Rows are numbered. After the first two, each row is followed by the number of the nearest row among all rows above it, by straight-line distance.
(in the rows, 128 means zero)
1: [135 141 100 109  99 139 128 119 126 147 140 123 110 134 130 121 148 153
 131 139 127 155 126 127 133 139 144 137 122 140 132 109 120 137 145 136
 116 125 126 128 125 135 126 130 127  94 136 119 148 127 118  98 138 137
  43 113 130 135 127 133 123  80 130 151 127 113 136 143 127 126 148 111
 126 110 145 138 153 133 131 128 126 107 122 131 241 135 140 122 132 127
 136 124 127 117 112  97 130 119 155 128 126 115 120 125 117 121 128 123
 114 160 146 123  94 200 116 122 125 133 134 121 129 139 126 103 120 127
 112 154 129 102 136 131 121 128 125 139 130 118 126 135 132 127  84 123
 117 106 163 150 122 120 129 132 144 126 133 153  96]
2: [122 146 196 138 151  91 132 142 131 103  85 140 126 121 132 123  72  96
 123 120 134  94 134 129 107 105  99 122 172  62 122 175 134 131 112 117
 181 144 125 132 125  86 107 138 127 150 117 156 141 128 146 226 108 108
 222 122 130  79 108 148 112 103 123  80 162 141 121 120 131 113 106 146
 142 122 147 117 130 108 114 131 121 129 121 161   1 125 114 129 128 133
 110 140 138 117 160 145 138 138 106 123 131 142 106 115 125 169 131 158
  59 159 104 116 165  26 127 117 138 136 123 135 134  76 108 184 141 142
 158 115 139 158 126 134 113 220 140  53 131 136 128 138 123 124 234 133
 130 133 101  94 144 136 125 143 126 132 129  88 164]
3: [131 141  74 114 108 121 112 126 128 154 153 204 119 124 150 138 190 183
 116 170 149 255 109 127 137  96  96 140  95 160 129 149 113 123 155 140
  43 154 139 126 133 120 172 139 124  75 147 225 115 135 142 129 130 142
   1 132 149 106 134 127 126 139 124 143 141 107 126 133 130 124 152 140
 141  79 152  73 152 112 154 155 130  47 157 167 200 168 127 121 118 111
 150 117 132  38 108 131 172 122 158 113 141 122 114 148 127  95 136 102
 107 125 121 134  67 150 125 146 135 128 139 133 129 129 118 170 134 124
 108 102 139  75 148 136 154 129 119  90 132  96 122 149 121 133  71  96
 148   1 184 128 143 117 139 103 201 130 127 132 101] => 1
4: [126  72 108 133 128 140 127 129 128 129 127 146  97 130 128 130 174 133
 126 151 121  55 131 131 137 147 154 131 113 157 128 105 128 138 140 132
 109 127 131 127 128 142 120 113 128 138 118  56 166 126 111 135 146 137
 159 129 134 154 143 124 125 167 133 144 122 122 131 139 122 138 172 117
 112 132  92 140  96 137 149 123 134 129 123  92 224 139 124 128 125 127
 127 134 116 153 112 111 120 134 121 114 132 123 126 133 143  95 129  97
 146 132 140 130 124 203 138 119 120 127 133 131 119 162 126 102 122 114
 111 171 124 113 141 130 124  78 122 169 129 137 125 136 131 129 103 138
 116 137 130 145 121 125 130 105 126 132 128 155 106] => 1
5: [128  69  64 131 107 143 116 111 127 142 151 162  85 131 125 142 230 163
 119 162 123  94 118 126 154 146 158 131  93 182 128  97 125 130 152 139
  36 129 139 123 132 166 148 108 129 111 127  57 147 131 112  86 143 148
  47 131 136 161 153 106 134 203 133 158 113 115 138 145 129 144 171 124
 101 114  93 116  86 144 170 142 142 124 126 102 255 152 125 128 118 117
 142 126 110 126 105 115 132 127 135 106 130 116 125 141 147  74 129  83
 197  93 145 136  90 222 138 129 120 124 136 132 118 195 127  97 118 109
 103 153 123  66 144 136 148  42 114 175 127 125 124 134 132 132  61 121
 123  79 173 145 133 114 135  93 167 129 124 167  81] => 4
6: [126  69 103 134 130 140 127 129 127 130 125 144  97 131 122 135 167 129
 125 146 120  56 130 130 139 146 155 131 114 161 127 106 129 137 139 133
 112 127 132 125 128 147 121 112 128 130 115  59 161 126 113 126 146 137
 154 127 130 156 142 123 128 166 133 147 121 123 132 139 121 137 178 119
 111 137  92 140 102 140 148 123 134 133 120  87 241 141 126 128 124 125
 127 135 113 159 114 109 120 134 120 115 131 124 119 127 144  96 129 100
 130 117 141 130 123 186 134 121 120 126 134 131 120 170 127 105 121 118
 111 163 124 114 141 132 123  82 121 164 127 139 125 132 131 129 105 138
 115 143 127 142 122 125 130 107 126 130 128 153  99] => 4
7: [127  50 137 127 123 146 139 133 127 123 113 116 101 135 116 128 127 111
 132 138 115   1 143 135 141 168 176 133 125 147 127  83 130 147 132 130
 158 113 124 127 126 146  91 108 132 143 104  52 188 124  99 142 160 137
 249 117 128 165 140 132 123 132 135 144 124 131 131 145 120 137 244  98
 107 161  82 181 117 152 127 105 142 158 114  68 240 134 129 129 133 133
 118 138 114 205 114  85 106 135 119 117 127 128 113 118 144  99 125 102
 102 144 151 128 143 208 143 102 113 132 131 129 118 159 113  74 115 121
 115 208 122 138 144 126  97  99 123 192 125 153 126 129 135 128 118 156
  94 208  98 160 108 131 122 123  91 128 131 167  89] => 6
8: [133 139 111 117  96 134 128 103 127 131 135  91  78 136 115 114 166 127
 134 134 117  79 127 119 128 159 164 124 151 116 130 111 129 136 125 134
 122 117 123 127 121 140 111 121 129 116 129  32 149 123 113  89 120 130
  86 110 122 126 120 123 123 100 134 149 113 126 145 142 132 131  82 114
 114 106 138 142 102 142 131 128 111 153  97 129 255 109 137 128 134 134
 127 137 121 156 130 104 102 120 138 131 118 110 119 124 121 145 127 140
 170 159 142 112 108 188 100 118 125 131 128 119 131 157 139  82 116 123
 123 138 126 114 113 134 122  97 130 141 130 134 129 123 137 124 111 135
 106 133 170 138 132 118 126 140 133 126 132 149 119] => 1
9: [132 139 103 119  92 131 128 104 127 130 127  94  77 137 117 111 173 132
 135 130 118  70 126 119 129 159 170 126 150 121 127 113 131 138 129 134
 121 120 121 127 120 145 111 120 128 119 130  34 148 124 113 100 123 126
  81 110 123 126 121 123 118 106 134 146 115 124 143 143 130 132  63 117
 112 105 136 139 100 141 135 127 117 157  96 128 255 106 137 129 136 135
 125 137 120 159 128 103 101 121 137 129 118 110 120 123 120 147 129 138
 179 151 142 113 113 165 102 114 125 132 128 119 131 153 141  81 117 126
 123 129 125 109 116 134 123  96 129 136 130 135 128 125 138 123 118 136
 104 131 175 137 131 117 126 139 137 126 132 149 116] => 8
10: [125 153 152 140 142 103 127 126 130 111 105 144 113 123 134 122 137 109
 124 126 127 124 123 121 107 107 118 121 155 105 122 166 132 125 116 122
 126 143 125 129 127 110 126 131 125 154 128 112 120 127 141 165 105 108
 121 130 129  97 115 131 115 137 126 121 138 133 122 124 132 122  53 150
 136 112 144 106  92 116 133 138 108 141 123 147  15 119 117 130 124 132
 118 140 134 117 147 150 126 135 114 126 128 130 129 129 129 163 133 144
 117 135 110 119 153  64 113 126 138 126 123 133 131 112 142 160 137 135
 141  85 131 141 116 134 138 150 135  73 130 131 130 133 125 126 177 132
 139 108 125  99 144 126 131 130 138 131 128  99 169] => 2
11: [123 152 201 135 150  94 131 141 131 104  91 138 132 121 130 125  71  96
 124 117 132 112 133 127 110 103  95 122 169  66 121 171 134 127 109 118
 184 140 126 131 126  85 111 141 129 145 118 176 132 128 148 215 105 108
 217 127 128  81 108 147 117 106 123  77 159 144 118 117 134 114 103 146
 141 131 142 115 140 111 110 130 127 125 123 166   1 123 114 129 130 133
 113 135 139 119 161 147 140 136 105 128 131 142 114 117 125 164 130 162
  65 149 104 119 162  26 124 121 140 134 121 133 134  70 111 182 142 143
 158 106 139 161 124 133 117 207 140  58 130 134 129 135 121 125 226 134
 134 138  93  98 144 136 123 145 119 130 129  86 162] => 2
12: [121  98 144 151 141 106 120 131 130 112 102 173 102 123 128 141 153 117
 114 146 130  71 122 128 132 119 113 122 134 118 120 152 133 124 126 124
 109 143 136 127 132 111 129 119 130 152 112 112 147 131 137 196 120 123
 169 138 137 110 131 124 122 196 126  95 148 137 124 126 135 130 152 147
 117 118  99  98  75 124 150 138 135 135 128 138  47 146 108 132 121 124
 122 135 120 119 144 147 141 140 102 103 134 137 117 133 147 117 131 118
 121 100 116 129 138  72 143 125 131 129 127 142 123 125 104 165 138 128
 143 123 134 116 137 138 138 142 127 102 129 134 126 139 124 130 173 128
 133 101 126 106 146 124 131 103 146 132 123 112 125] => 10
13: [125 152 154 140 134 101 124 123 129 110 103 142 105 122 130 126 134 109
 121 130 128 109 123 121 114 113 113 118 159  98 122 166 135 127 116 121
 138 142 126 127 125 108 122 127 126 149 122 103 126 128 141 171 102 112
 146 127 128  89 117 127 120 140 127 103 143 136 126 121 135 122  70 148
 129 109 129  97  96 117 132 141 110 142 117 163  32 120 117 130 126 132
 117 139 127 113 152 148 127 133 109 126 127 130 125 128 130 157 131 146
 117 129 108 118 146  72 118 125 138 130 120 133 132 114 127 160 136 132
 147  94 134 130 118 136 134 157 137  71 130 127 128 134 125 126 188 129
 130 111 134  98 147 125 130 129 138 131 127  97 161] => 10
14: [128  77  53 130 104 146 115 111 127 143 150 163  77 132 125 141 228 161
 119 165 125  95 119 126 150 149 160 130  94 185 127 100 125 131 152 139
  46 130 140 122 130 158 145 106 128 106 127  46 151 131 114  96 141 149
  36 132 136 159 152 105 133 202 133 161 111 114 138 144 128 144 168 123
 101 114  89 116  80 145 171 140 138 120 125 100 255 153 123 127 119 118
 144 128 108 118 103 114 130 127 135 109 133 114 125 140 144  78 130  87
 187  95 145 136  88 225 137 129 119 123 137 133 117 189 124 103 119 110
  99 156 123  70 146 136 148  46 115 172 128 128 123 138 133 133  61 122
 124  77 175 144 133 114 136  91 156 129 126 167  85] => 5
15: [131 132 108 120  88 126 124 102 127 131 122 101  56 138 115 112 174 124
 131 136 115  42 124 118 136 163 168 126 157 124 128 115 129 142 130 135
 116 121 123 127 120 145 103 116 131 119 124   5 160 125 112 104 121 133
  69 106 125 121 120 122 115 100 135 140 120 123 148 147 133 131  79 115
 105  98 118 139  93 147 137 131 117 150  89 134 255 107 134 128 135 134
 125 136 118 156 125  99 103 120 136 120 119 109 115 123 123 147 129 139
 165 157 141 111 111 188 105 109 126 134 128 121 132 155 128  79 116 126
 128 140 128 102 115 139 121  97 132 131 132 134 128 129 139 122 121 137
 101 127 185 135 135 114 125 137 148 126 132 152 109] => 9
16: [134 200 111 109 108 105 118 120 128 147 138 165 121 124 144 118 158 166
 122 148 150 255 113 122 119  89  85 136 136 110 127 176 114 130 138 136
  98 152 128 130 126 102 153 151 123  71 157 230 115 132 150 161 107 130
   1 117 142  77 107 139 117  67 121 129 150 111 132 132 134 109  74 142
 155  65 192  75 181 105 133 154 112  54 141 201 132 143 135 119 125 120
 140 123 147  39 129 124 168 115 160 127 132 119 107 135 106 148 136 146
  78 169 115 117  80  95  98 139 141 134 133 125 140  89 127 173 138 141
 130  84 145  96 128 138 138 189 131  47 134  94 126 144 122 128 117  96
 143  11 191 102 151 119 134 144 197 128 130 111 132] => 3
17: [130 144  72 119 105 119 110 123 128 153 152 204 118 122 145 136 195 182
 115 172 148 255 109 128 136  96  98 139  93 160 127 151 112 124 155 139
  42 153 140 128 132 118 170 137 125  69 148 212 123 135 144 133 129 144
   1 131 148 101 133 125 124 141 123 136 140 108 130 134 135 123 159 140
 138  79 153  69 157 115 160 159 133  49 154 168 190 170 126 121 120 110
 151 117 132  30 109 130 171 121 156 111 139 121 111 145 125  95 136 106
  94 125 120 135  66 139 127 143 134 129 140 135 129 131 114 169 132 125
 112 109 139  67 147 138 152 131 118  95 132  96 122 147 122 133  82  93
 147   1 191 124 145 116 138 102 203 129 127 134  99] => 3
18: [126  56 139 126 123 146 138 137 127 125 116 117  97 137 116 128 118 115
 132 135 112   1 146 134 143 171 174 133 125 139 128  84 131 145 133 129
 155 112 125 127 126 146  94 110 132 142 103  40 194 124 101 140 160 141
 242 117 124 167 140 134 123 144 136 133 126 132 134 146 119 138 219  98
 105 154  83 188 113 147 128 106 145 157 109  72 245 135 129 129 135 133
 116 134 113 204 115  92 107 134 118 117 128 129 112 118 144 100 125 104
 109 147 152 125 137 214 144 101 113 133 131 130 117 156 110  74 116 120
 115 213 121 137 142 127  95 104 125 193 126 151 126 132 136 128 128 153
  93 197 102 162 104 131 122 118  91 128 131 171  84] => 7
19: [131  87 158 116 116 143 143 130 127 124 111  87 105 138 113 112 103 103
 139 121 114   5 146 132 133 168 170 131 151 125 131  94 129 149 125 127
 183 113 119 129 121 136  81 119 131 140 106  30 180 120 102 151 147 128
 216 107 120 152 123 142 114  79 134 142 127 129 134 144 120 129 150  94
 117 144 114 198 137 144 111 100 128 162 103  85 219 117 137 127 137 139
 110 138 121 198 125  83  98 131 125 130 123 125 116 110 131 131 125 127
  81 179 150 116 148 205 130  99 117 135 130 122 125 136 126  66 115 126
 117 195 123 146 131 126  84 129 134 168 128 150 128 127 136 124 138 158
  91 214 107 156 107 134 120 144  89 127 135 158 109] => 18
20: [128  50 131 126 130 149 142 136 127 123 114 113 103 137 119 125 124 114
 135 138 113   1 147 135 140 162 172 134 120 153 128  85 130 147 136 128
 155 116 123 126 125 146  91 110 130 155 104  46 188 122  99 138 161 137
 231 118 124 169 140 135 117 132 135 155 121 125 131 144 113 138 202  98
 112 160  84 185 123 150 131 105 134 162 113  61 255 131 130 127 130 134
 115 135 115 201 109  92 105 137 120 116 128 128 118 120 146  99 127  96
 104 152 151 127 144 226 144 102 115 130 133 130 117 159 124  78 116 115
 105 212 119 142 144 124  97  92 125 191 125 148 126 133 135 127 119 158
  98 199 100 161 103 134 125 119  84 130 132 172 102] => 18
